Below is a small trained network, with its code and all its weights. Each question gives an input and a target symbol and asks what happens when units are switched off, that is, made to give their printed mean instead of their output.

import numpy as np


def w(rows, s, z=0):
    codes = np.array(rows[::2]) - 128.0
    scale = np.full(codes.shape[1], s)
    scale[-1] = z or s
    return codes * scale


def norm(h):
    return h / np.sqrt((h * h).mean(-1, keepdims=True) + 1e-5)


def softmax(a):
    e = np.exp(a - a.max(-1, keepdims=True))
    return e / e.sum(-1, keepdims=True)


def log_softmax(a):
    a = a - a.max(-1, keepdims=True)
    return a - np.log(np.exp(a).sum(-1, keepdims=True))


def net(x, mask):
    ids = ['ΞΦΩβεζημπσψ'.index(c) for c in x.split()]
    T = len(ids)
    res = E[ids] + P[:T]
    u = 0
    for l in range(3):
        r = norm(res)
        for j in range(3):
            rows = slice(2 * j, 2 * j + 2)
            q, k, v = (r @ M[l][rows].T for M in (Q, K, V))
            z = softmax(np.where(np.tri(T) > 0, q @ k.T / 2**0.5, -1e9)) @ v
            o = O[l][rows]
            res = res + np.where(mask[u + j], z, o[:, -1]) @ o[:, :-1]
        u += 3
    return log_softmax(norm(res)[-1] @ U[:, :-1].T + U[:, -1])


Q, K, V, O = {}, {}, {}, {}
E = w([
[131,52,57],'Ξ',
[147,107,131],'Φ',
[2,109,69],'Ω',
[145,240,120],'β',
[200,84,77],'ε',
[138,114,142],'ζ',
[138,130,97],'η',
[170,146,190],'μ',
[150,18,52],'π',
[204,180,162],'σ',
[174,80,127],'ψ',
],0.019)
P = w([
[120,254,75],'0',
[90,139,198],'1',
[176,99,128],'2',
[8,237,169],'3',
[129,117,172],'4',
[105,132,179],'5',
],0.0056)
Q[0] = w([
[10,55,146],'L0H1',
[213,223,216],'L0H1',
[206,254,144],'L0H2',
[161,219,72],'L0H2',
[148,254,124],'L0H3',
[172,136,82],'L0H3',
],0.007)
K[0] = w([
[148,241,92],'L0H1',
[68,55,104],'L0H1',
[94,254,179],'L0H2',
[172,243,117],'L0H2',
[159,51,53],'L0H3',
[169,201,117],'L0H3',
],0.009)
V[0] = w([
[222,132,128],'L0H1',
[128,254,155],'L0H1',
[147,247,147],'L0H2',
[109,146,171],'L0H2',
[238,196,115],'L0H3',
[70,180,201],'L0H3',
],0.0079)
O[0] = w([
[14,89,131,209],'L0H1',
[226,1,21,147],'L0H1',
[124,103,222,164],'L0H2',
[168,111,142,99],'L0H2',
[94,132,186,252],'L0H3',
[152,90,61,71],'L0H3',
],0.0063,0.0034)
Q[1] = w([
[173,160,118],'L1H1',
[60,63,107],'L1H1',
[192,90,3],'L1H2',
[123,152,147],'L1H2',
[118,4,249],'L1H3',
[214,96,189],'L1H3',
],0.0065)
K[1] = w([
[177,135,170],'L1H1',
[115,163,110],'L1H1',
[130,123,244],'L1H2',
[133,139,98],'L1H2',
[119,159,16],'L1H3',
[91,182,131],'L1H3',
],0.011)
V[1] = w([
[254,134,75],'L1H1',
[176,195,131],'L1H1',
[104,101,73],'L1H2',
[117,81,172],'L1H2',
[131,125,85],'L1H3',
[98,217,132],'L1H3',
],0.009)
O[1] = w([
[4,121,228,4],'L1H1',
[2,170,188,38],'L1H1',
[221,50,64,172],'L1H2',
[174,229,109,174],'L1H2',
[165,43,37,143],'L1H3',
[34,224,61,91],'L1H3',
],0.0051,0.0015)
Q[2] = w([
[196,205,98],'L2H1',
[212,251,214],'L2H1',
[254,166,72],'L2H2',
[61,119,109],'L2H2',
[50,28,61],'L2H3',
[31,76,53],'L2H3',
],0.0091)
K[2] = w([
[123,72,192],'L2H1',
[217,157,221],'L2H1',
[96,72,175],'L2H2',
[122,152,15],'L2H2',
[126,2,70],'L2H3',
[112,58,45],'L2H3',
],0.0095)
V[2] = w([
[159,90,143],'L2H1',
[71,92,114],'L2H1',
[130,252,174],'L2H2',
[218,162,40],'L2H2',
[79,101,109],'L2H3',
[113,203,88],'L2H3',
],0.011)
O[2] = w([
[79,98,217,166],'L2H1',
[123,188,97,161],'L2H1',
[234,87,122,10],'L2H2',
[39,2,45,115],'L2H2',
[126,219,31,126],'L2H3',
[245,125,122,61],'L2H3',
],0.0065,0.0012)
U = w([
[127,85,59,169],'Ξ',
[126,2,140,115],'Φ',
[35,115,62,155],'Ω',
[144,202,172,114],'β',
[171,169,85,38],'ε',
[87,42,172,27],'ζ',
[54,208,146,139],'η',
[134,90,225,178],'μ',
[133,60,58,144],'π',
[164,125,212,122],'σ',
[225,87,93,2],'ψ',
],0.013,0.0024)

Each question gives the input, a string of symbols that net reads in full, and the target symbol t.
The units are the heads (2 rows each of Q, K, V and O). Each row of codes is followed by its name. A weight is (code - 128) times the scale printed after its matrix; where a second scale follows, it is the last column's (O and U).
mask holds one flag per head, layer by layer. A switched-off head (its flag False) gives its mean, the last column of its rows in O, instead of its output. The means were averaged over made-up inputs and are rounded, as every weight is.
A unit's drop is (log p(t) with every unit on - log p(t) with that unit switched off) / (log p(t) with every unit on - log p(t) with every unit switched off).
The circuit of an input: a set's keep is (log p(t) with only the set's units on - log p(t) with every unit switched off) / (log p(t) with every unit on - log p(t) with every unit switched off). Starting from all 9 units, units are removed one at a time, each time the one whose removal leaves the highest keep (on an exact tie, the one counted first), for as long as the keep stays at least 0.8.
circuit, biggest first: the units of the circuit, biggest drop first
most important unit: the unit with the biggest drop
heads that matter: for each layer, one digit per head in row order, 1 if its drop is at least 0.15 and else 0, layers parted by /
input π η Φ, target π: most important unit => L1H1
input η σ σ, target μ: circuit, biggest first => L0H1; L1H1
input Φ Ω β ζ, target Φ: circuit, biggest first => L1H1; L0H1; L0H2; L2H2
input β η ψ Φ ε, target β: circuit, biggest first => L2H2; L1H1; L0H1
input Φ σ Φ η, target Φ: heads that matter => 100 / 100 / 010
input μ ζ ψ, target μ: circuit, biggest first => L1H1; L0H1; L2H2
input η μ ψ σ η, target η: heads that matter => 100 / 100 / 011
input σ ε σ Ξ μ ε, target σ: circuit, biggest first => L2H2; L1H1
input β η Φ Φ, target β: heads that matter => 110 / 110 / 010
input β η ζ μ Φ Φ, target β: circuit, biggest first => L0H2; L1H2
input Ω η Ω π η Φ, target Ω: circuit, biggest first => L0H2; L2H2
input β η π η, target β: heads that matter => 111 / 101 / 010
input β Φ ε ε, target β: heads that matter => 110 / 100 / 010
input σ μ Φ, target σ: most important unit => L2H2
input σ β ψ, target σ: circuit, biggest first => L2H2; L1H1; L0H1
input η ψ ε, target η: heads that matter => 100 / 001 / 010
input ε η η η, target ε: heads that matter => 101 / 100 / 000
input β Ω μ ζ, target β: heads that matter => 111 / 100 / 010
input ψ Φ β ψ ψ, target ψ: circuit, biggest first => L0H1; L1H1; L0H2
input ψ η Ω Φ, target ψ: most important unit => L0H3
input η Ξ ζ ε Φ ε, target η: circuit, biggest first => L0H1; L1H3; L0H2
input μ β ψ, target μ: circuit, biggest first => L1H1; L2H2; L0H1
input η μ η, target η: circuit, biggest first => L0H1; L1H1; L2H2
input Φ Φ ε, target Φ: circuit, biggest first => L0H1; L2H2; L1H3
input β η ε ε ψ, target β: heads that matter => 110 / 100 / 010
input η Φ Ω ε ζ, target η: heads that matter => 100 / 100 / 010
